[ 10 -35 -34   3  29   6  35   6 -50  -8 -58  17   0 -22  -8   7   7  19
  48  45  41  38 -16   3  32  26  49  -7  17   1 -26  10  22  15  29   5] : 3
[-23 -21   3   1 -22  57  -5  -6 -36 -10 -28 -34  -4  29 -37  21 -34 -13
  25   1  -4  22  49  10 -14 -17  43 -10 -22  -1  -5  45  -2 -40  -5 -28] : 0
[ 31 -82   9   1   3  41   6 -22 -42  -7  -5 -44 -33  34  21 -39 -39 -15
  10  46  -9 -33  -4   8 -21 -39   1 -12  26 -21 -11  26 -16 -79  25  28] : 0
[ 21  -2  11   3  52 -33  29   7 -16  34 -29  21   2  -8 -30  30 -40   3
  17  -7  19  47  -8  -8  13  17  58 -16  12  -3  33  30  24  20  -4 -39] : 7
[ 23   6   4  -2  15  27  53 -13 -56  10 -49  15  14 -24  -3 -12 -15  24
  32  33  58  21 -21  19 -12  38  27  -4   5 -12 -18 -20  14  -6  14 -21] : 2
[-13 -11 -17 -32   3   2  33 -14 -12 -17 -58  -5 -13  26 -19  14 -23  42
  21 -19   6  88  41  49  17  12  18  -7 -28 -13  23 -34   2  11  26  -3] : 0
[-10  13   9  -4  21  20  36  -8 -22   0 -36  12  18   4 -17  -1 -20  14
  16  13  48  34   8  -5  10  27  35  -5   0 -10   3 -12  11  12   6 -12] : 6
[ 17   0   2   6  26  24  53  -8 -44  -6 -52  10  25  -2  13  -7   7  21
  30  15  66  26  -3  28  11  21  24 -17 -19  -3  -7 -22   4 -15  11 -27] : 2
[ -7 -25 -29  -8  14   7  10  -8 -38   4 -39  -8 -29  -3   9  30 -11 -13
  36 -27 -28  18  36  29 -19 -19  30 -20   4  15 -24  40   8 -22  15 -15] : 3
[  2 -10  -9  -5   7  49  14 -32 -48   3 -31 -13 -11   7  10  12   1  -9
  20 -20   9  14  51  39 -20 -17  22 -19   4  16 -35  17 -15 -41  11 -10] : 7
[ 19  14 -12  10  19 -10  42  26 -47   6 -46   5  -8  10 -13  -1 -21   7
  33  15  29  22 -12  26  31 -19  64 -37   8 -18 -36  17  22   6  10 -21] : 6
[-25 -51   7  12  -8  35  15  -8 -20 -19  -9 -33  -7  18 -33 -17 -35 -26
 -22  14 -21  -4  35   9  27 -40 -13  10  30   9  10  23   8 -14   2 -31] : 0
[-10 -17 -31 -31   8  15  23 -19  -5   7 -37  -7  -7   9 -15  39 -13  30
  28 -31   3  30  35  11 -20  16  33   2 -25  12 -16  15   5  11  12 -20] : 6
[ 14  17 -13  22   9  10  42  10 -27  14 -26 -19   7  11 -26 -17  -2  22
  16  25  37   3 -20  25  61 -19  60  15  12 -40 -22  -2 -18  20  27   9] : 5
[ -2  21 -33   9  23  35  16   7 -47  15 -44  -6  16 -22 -17  26 -17   6
  37  13  23  40  11  20   8  35  35 -18  15 -16  -7  20  31  21  16 -50] : 5
[ 10 -37 -17 -20  10  -7   3 -21 -24   8 -58 -13 -11   7  20  46 -23  23
  36 -10  -6  34  25  19 -32  15  45 -13  -8  -1 -12  22   1   2  16 -26] : 3
[ -7 -17 -23 -18  14  34  13 -12 -15  -8 -50 -11 -25  31 -18  37 -33  27
  26 -34   0  43  53  21  -2   7  41 -25 -23  13 -15   8 -11 -14   7 -22] : 6
[ -6  25  31 -14  16  32  33 -21 -30  13 -34 -20   7 -34 -25  -7 -43   5
  23  16  39  39  -1  10  21  26  39 -14  22  -2  -1 -19  15  13 -16 -62] : 2
[  2  -6  13   6   2 -17  -7 -23  -6   1 -41 -34   0 -13  -6  36  -4  -8
  16 -14  -1  31  47  17 -21  21  27  30  -9 -29  18  10  -4   1  -8 -32] : 4
[ 13   9 -18  -8  49  27  38  -7 -35  16  -9  -7  25 -32 -11   3   7   6
  17  16  57  11 -21  36  18  30  65 -29  19 -14 -12  -8  -3 -12  28   2] : 1
[ -4  11   8  25  16  16  34  13 -47  11 -31   1 -10 -13 -46 -20 -28 -10
   1  22  30   5   7  11  41  -2  32 -20  48   5 -11  24  15  17  -4 -47] : 0
[ 18 -33 -34 -26  -9  14  19 -13  -8  21 -14 -20 -30 -16   2   8 -10  24
  21   2 -12   2  28  31  -7  -2 -14 -15  12  23 -32   6  -6 -14  12   0] : 5
[ -9 -13 -50  -3  18   9   8 -34 -30 -29 -32 -36 -15  -9  -8  37  36 -13
  10 -14  -2  27  31  38  -6 -43  20   6  -3   9 -15  50   7  18  22 -20] : 6
[  3 -30  -4 -16  -5 -19 -13 -23 -28 -13 -24   2 -29  17  12  -4 -16  11
  18 -36 -39 -23  36  49 -23  -3  -7   8  -7  20 -14   1  -6 -12  -3   9] : 0
[-34   8  -1  23   6  39  33 -18 -52  -3 -28  -1   9  13 -45 -11 -14 -45
  33  20  49  13  30  -8  22  -1  50  -7  14 -27 -30  -7  -1 -14  -1  21] : 4
[ -9  40 -23  29   3  45  13  19 -54   7 -40  -4 -14 -22 -31   0 -14  -6
 -13 -14  20  14   4  72  21 -24  42  -4  27 -12 -29  17  13   7  23 -20] : 1
[ 19 -55 -33  -6   0  -8 -57 -28 -28 -47 -49 -17  -3 -15  -6   5  -4  11
  21  34 -27  -4  29  62 -19  -6   8  22  -4  36 -25 -11 -42   3  14  19] : 3
[ 13 -15  10  -5  27  35  36 -26 -37   4 -40   4   9 -12 -10   4 -19  11
  18  37  47  32 -15   4 -19  51  28 -24   8 -26   4 -15  22  -4   7 -20] : 3
[-32 -41  19 -14  35  39  17 -22  -7  11   6   7 -17  -8 -36 -21 -88 -37
   4 -13 -14   7  45  -6 -16  46   6  21  13  15  37 -19   5 -57 -29 -16] : 4
[ 14  12   5  10  22  19  57  -6 -41  20 -53  -4   6 -16 -17   1 -30   2
  26   8  54  33  -4  30   6  18  32  -3   2 -22   2  -4  21 -13  12 -24] : 2
[  1 -12 -25 -15  27  13  -2 -21 -42 -13 -44  -8 -22  -7   6  32 -21  -4
  42 -19   6  38  26  26  -8  -7  24 -30   0  22  -2  20   5 -20   5 -18] : 2
[ 28  -1  13  -7  32  10  62 -15 -72  -1 -43   2  15 -12 -28 -28 -15   8
  37  28  64  -5   6  29  21  24  43   2  41 -55 -28 -34  18  -3   3 -26] : 7
[ 10 -45 -36 -19  29 -49  17 -38 -22  -1 -39  15  -7   4  79 -15  36  -4
  50 -25  -5  -7  -6  37 -17 -27 -36  10  -8  11 -43  -8  30  24  29  57] : 6
[ 19 -13 -29 -20   7 -13  10 -17 -18  -5 -51 -16  -7   8   0  33 -13  29
  35 -14  -3  22  44  42 -25  13  11 -18 -15   8 -27   2   0  10  16 -22] : 6
[ -8 -19 -14 -13  23 -12  15 -29 -44   0 -55 -13  19  18  16  22 -41   5
  54 -18  -3  10  38  13 -18  14  34   8  -3   2  -7   0  -5   7  23 -29] : 2
[-20 -23 -37  16   2   3 -14 -12 -82 -57 -47   4  33  30 -21  14  14 -41
  56  17   1 -33  34  44   5 -17  76 -36 -26  10 -85   2   5  11 -40 -55] : 3
[ -4   8   0  -3  20  39  26  -4 -33   8 -23  -7  16 -20 -29  -5 -23   4
  10  24  56  29  -3  22   6  22  41 -11   8 -14   1  -2  16  -2   5 -26] : 1
[  0 -43 -28 -23   5   0  -2 -10 -11   0 -25 -29 -16   4   2  20 -33  15
  28  -2 -24  19  41  19  21  -7  38  10  12  14 -12  11 -23  -8   6 -14] : 5
[ -4  29  -4  19   9  29  29   4 -40  17 -31  -4   7  -8  -9  -1  -9  -4
  11   9  32  25  -2  14  24  17  33  -8  28 -12 -15  20  22  14  12 -38] : 0
[-12  16  16  -5  10  69  42 -11 -39  15  -3   2   7  -5 -35 -33 -36  -2
  13  47  55  31   1 -24   6  21  40   3  15  -4  -5   4  11 -22   4 -21] : 7
[ 15  37 -17  24  18  12  40   2 -56  23 -34  19  -4 -20  18 -26  14  -7
  15   3  30  22 -17  49   5 -11  10  14  18 -14 -28  10  30   7  37   8] : 7
[ -1 -27 -21  -6   1   8  -4 -18 -29  -4 -36 -11 -13   0  12  26   0   4
  33 -13 -10  25  27  28 -14   2  10  -3  -4   2 -22  14   9  -4  14  -1] : 4
[ -8 -33 -19 -17   6   5  18 -21 -26  10 -31 -15  -9   8   9  22 -22   6
  36 -17  -6  24  35  24 -26   1  25   4 -16   8 -14  24   6 -12  16 -14] : 4
[-11 -31 -33 -17  -6   8  15  -5 -21   9 -40 -15 -13  16  -9  24 -24   9
  20 -16 -14  29  44  27 -10 -10  36  -6  -5  12 -15  23  -8  -8  20 -20] : 0
[-10 -15 -11 -14   2  42   9  -9 -12   2 -36 -17 -15   9 -15  24 -13  22
  20 -15  19  17  32   3  -8  -8  14 -27 -11  26 -21  35  14   3  -1 -38] : 6
[ 19 -25 -20   8  18   2  36  20 -33  11 -49   4  -4 -14 -22  25 -17  23
  12  -2  20  26 -13  26  11  26  37   7  13 -45  -1   6  42  11  22 -20] : 1
[  6   0   5   6  17  13  50 -10 -32   8 -39  -8  21  -6 -14 -19 -12  15
  12  39  51  30   1  16  34  38  45   2  22 -20  -5 -20  -3  13  20 -19] : 0
[ -7 -26 -18  16   1   8  -1   4 -52 -11 -72   2 -21  14 -35   0 -42  -1
  29  17  18   5   5  29  27 -26  64   4  19 -12 -40  12   5  21   3  -1] : 3
[  5  27   6 -26 -16 -17  10   4 -22 -14 -31   3  52 -28  13 -17  10  43
  34  63  29  30  -7  16  24  39  36 -17   5   9 -46 -53   4  47  16 -13] : 6
[ -7 -13 -16 -14   5  34 -18 -15 -27  -1 -43 -15 -33  23  -3  30 -24  23
  44 -27  16  30  37  20 -10  -3  22 -37 -16  18 -21  31   3  -8   3 -14] : 4
[-15  22  -8   5   8  62  23  -6 -60  10 -35  -4   7 -10 -35  10 -27   3
  43  20  35  38   7   6  14  16  49 -10   9 -14 -18  24  21   8   0 -32] : 5
[  7 -33 -51  -4  11   0  14 -14 -26   6 -23   1 -25   8  14  26   0   4
  36 -16 -23  18  20  17   5  -4   5   1   4  11 -25  22   4  -5  21  20] : 5
[  3   9   3  10  14  49  14  -1 -27  15 -35  -6   9   5 -12   0 -38  19
  27  25  40  37  -6   3  24  32  33  -7   5 -19   3   0  13   5   4 -21] : 5
[  1  13  -2   7  21  -1  54  10 -39  14 -43  11   8  -6  12   6  10  15
  34  -6  47  38  11  25   7  12  30 -11 -12 -16  -2  15  27  -1  17 -26] : 4
[  0  22 -21   9  20  46  35   5 -82 -14 -54   3 -12  -1 -40 -10 -46   2
  33  12  39  10 -14  70  20   4  59 -44  -1  -9 -30  -5  39 -13   7 -31] : 2
[ -1 -33 -23 -27  -5  18  13 -33  -9 -13 -22 -25  -9   7   2  38  -6   7
  27   1  20  49  44  11 -39  22   7   9 -31  -8   5  12  10 -33  -2 -20] : 4
[-22 -25 -29 -17  11  34   1 -15 -36  -5 -38 -18 -16  15  14  35 -20  -1
  28 -36   1  34  51  33 -10  -7  52 -14 -10  10 -17  26  -3 -30  14 -14] : 1
[ 10  -3 -23 -16   8 -21   2  -3 -10  -2 -39   1  22   4  11 -32   8  38
   9  -1  33 -26  -8  55 -16 -14  -8  31  -9 -36 -13 -47 -11  40  28   1] : 4
[  3  19  10  11   7  36  32   9 -40   3 -25  -4  14   8 -43  -6 -26  11
  21  30  50  28  -4   4  23  21  33 -12   7 -21   3  15  20   0   1 -37] : 0
[ 21 -21 -35 -11  10   4   9 -27 -25   8 -33 -37 -34 -14   5  29 -14  16
  33 -11 -44  34  43  49 -12  18  -2  -1   5   9 -11  19   1  -3  21 -24] : 5
[  9  12  -1   6  38  -6  64   5 -51  23 -45   7  -4 -10 -28 -58 -24  -7
  32  -6  21 -28   7  56  19 -21  21 -10  24 -21 -46 -31   6  14  12  -8] : 6
[ 14   2 -16   8  26  26  48  13 -35  35 -36  -4   9  -6 -19  -4 -26  20
  35   7  39   4  -3  27  30  16  35  -8  15 -20 -15   8  14   4  21 -17] : 5
[ -8  27 -15  -3   8   2   9  -4 -29  16 -48 -11   0  24  46  50 -19  27
  34 -67  -8  19  33  35  -4  -3  49  -3 -19  18 -10  35  -9  -9  38 -21] : 2
[ -9  -4 -38 -19  11  31  16 -18 -31  23 -18  -4 -31  -7 -19  29 -25  -9
  24 -37  -6  19  25  31 -27  -8  39 -12   7   4 -35  24   0 -17   2 -20] : 4
[ 34 -50 -31 -27  24 -12  52  13 -14  33 -43   2  -8 -29  55 -15  -9  66
  22   5  44   9 -29  61  28   8  41  33   9  25 -35  14  13   5  36 -25] : 4
[  3  -3  52  21  23  24 -18  -7 -40   6 -29 -35  27  15  56 -10 -34   4
  52   8   1  -1  10  16  43   9  14 -18  18   5   6  23  13 -13  14  -3] : 5
[  16   10  -17   22    0   16   26  -44 -114  -29  -32  -26  -16   -4
  -41    8    9   -8   21   13  -32  -21   -6   92  -12  -13   86    1
   10  -14  -64   40    2   16   15  -30] : 0
